Here is a tiny trained network, its code and every weight. The questions are about switching its units off for an input and a class, where a switched-off unit gives its printed mean instead of its output.

import numpy as np


def w(rows, s, z=0):
    codes = np.array(rows[::2]) - 128.0
    scale = np.full(codes.shape[1], s)
    scale[-1] = z or s
    return codes * scale


def norm(h):
    return h / np.sqrt((h * h).mean(-1, keepdims=True) + 1e-5)


def f(y):
    return y / 2 * (1 + np.tanh(0.7978845608 * (y + 0.044715 * y**3)))


def log_softmax(a):
    a = a - a.max(-1, keepdims=True)
    return a - np.log(np.exp(a).sum(-1, keepdims=True))


def net(x, mask):
    res = np.array(x, float).reshape(1, 6) / 4 @ E
    u = 0
    for l in range(3):
        y = f(norm(res) @ A[l][:, :-1].T + A[l][:, -1])
        res = res + np.where(mask[u : u + 4], y, B[l][:, -1]) @ B[l][:, :-1]
        u += 4
    return log_softmax(norm(res)[-1] @ U[:, :-1].T + U[:, -1])


A, B = {}, {}
E = w([
[5,62,33,66],'x0',
[134,123,122,130],'x1',
[71,190,161,162],'x2',
[135,151,134,118],'x3',
[124,107,125,149],'x4',
[123,123,129,126],'x5',
],0.0016)
A[0] = w([
[117,76,205,104,80],'L0N0',
[237,19,77,57,251],'L0N1',
[74,196,106,190,171],'L0N2',
[3,58,86,43,51],'L0N3',
],0.0044,0.0014)
B[0] = w([
[88,200,71,124,118],'L0N0',
[3,206,212,143,231],'L0N1',
[78,138,197,44,162],'L0N2',
[246,182,162,191,253],'L0N3',
],0.0031,0.0032)
A[1] = w([
[81,99,21,109,254],'L1N0',
[139,124,172,220,216],'L1N1',
[149,168,149,97,114],'L1N2',
[134,131,1,63,234],'L1N3',
],0.0048,0.0027)
B[1] = w([
[213,193,252,105,133],'L1N0',
[191,196,143,39,253],'L1N1',
[114,160,179,117,155],'L1N2',
[248,204,213,114,120],'L1N3',
],0.0037,0.0035)
A[2] = w([
[156,71,2,5,65],'L2N0',
[170,209,142,53,184],'L2N1',
[112,85,80,136,2],'L2N2',
[155,54,101,21,90],'L2N3',
],0.0033,0.0028)
B[2] = w([
[186,254,180,50,95],'L2N0',
[61,116,81,80,253],'L2N1',
[207,212,189,75,88],'L2N2',
[100,228,153,118,103],'L2N3',
],0.0033,0.0042)
U = w([
[254,201,194,91,252],'0',
[106,162,88,68,216],'1',
[105,146,119,68,197],'2',
[81,118,164,124,219],'3',
[129,133,90,81,177],'4',
[124,115,105,79,132],'5',
[192,49,64,194,4],'6',
[199,45,53,217,4],'7',
],0.0054,0.0029)

Each question gives the input, the list of numbers given to net, and the class t.
The units are the neurons (one row each of A and B). Each row of codes is followed by its name. A weight is (code - 128) times the scale printed after its matrix; where a second scale follows, it is the last column's (A, B and U).
mask holds one flag per neuron, layer by layer. A switched-off neuron (its flag False) gives its mean, the last column of its row in B, instead of its output. The means were averaged over made-up inputs and are rounded, as every weight is.
A unit's drop is (log p(t) with every unit on - log p(t) with that unit switched off) / (log p(t) with every unit on - log p(t) with every unit switched off).
The circuit of an input: a set's keep is (log p(t) with only the set's units on - log p(t) with every unit switched off) / (log p(t) with every unit on - log p(t) with every unit switched off). Starting from all 12 units, units are removed one at a time, each time the one whose removal leaves the highest keep (on an exact tie, the one counted first), for as long as the keep stays at least 0.8.
units of the circuit, in order: the units of the circuit, biggest drop first
k most important neurons: the k neurons with the biggest drops, biggest first
k most important neurons of layer l: the k neurons of layer l with the biggest drops, biggest first
drop of u: that unit's drop, to one decimal
input [-4,-8,-5,3,8,-4], class 2: units of the circuit, in order => [L0N3 L1N0]
input [8,7,-5,0,-7,0], class 0: most important neuron of layer 1 => [L1N3]
input [7,-2,6,3,-5,7], class 0: units of the circuit, in order => [L0N1 L1N0]
input [8,1,6,7,-3,-6], class 0: units of the circuit, in order => [L1N3 L0N1 L1N0]
input [-5,-3,-8,-5,8,1], class 2: units of the circuit, in order => [L0N3 L0N1]
input [8,0,3,3,-6,-2], class 0: units of the circuit, in order => [L0N1 L1N3 L0N3]
input [6,1,6,-6,1,-3], class 0: 4 most important neurons => [L0N1 L1N0 L1N1 L1N3]
input [7,-7,2,-3,-6,6], class 0: 2 most important neurons => [L0N1 L1N3]
input [6,-6,5,-5,3,-2], class 0: 3 most important neurons => [L0N1 L1N1 L1N0]
input [7,3,7,6,7,4], class 0: units of the circuit, in order => [L1N0 L0N1]
input [0,-5,-8,6,5,3], class 3: drop of L0N1 => 1.1
input [0,-7,-8,-2,5,-2], class 3: drop of L0N1 => 1.2
input [-1,5,-7,-2,3,-5], class 3: drop of L0N1 => 1.0
input [8,0,-5,2,-3,4], class 0: drop of L1N0 => 0.0
input [8,4,-1,-7,-6,3], class 0: most important neuron of layer 0 => [L0N3]
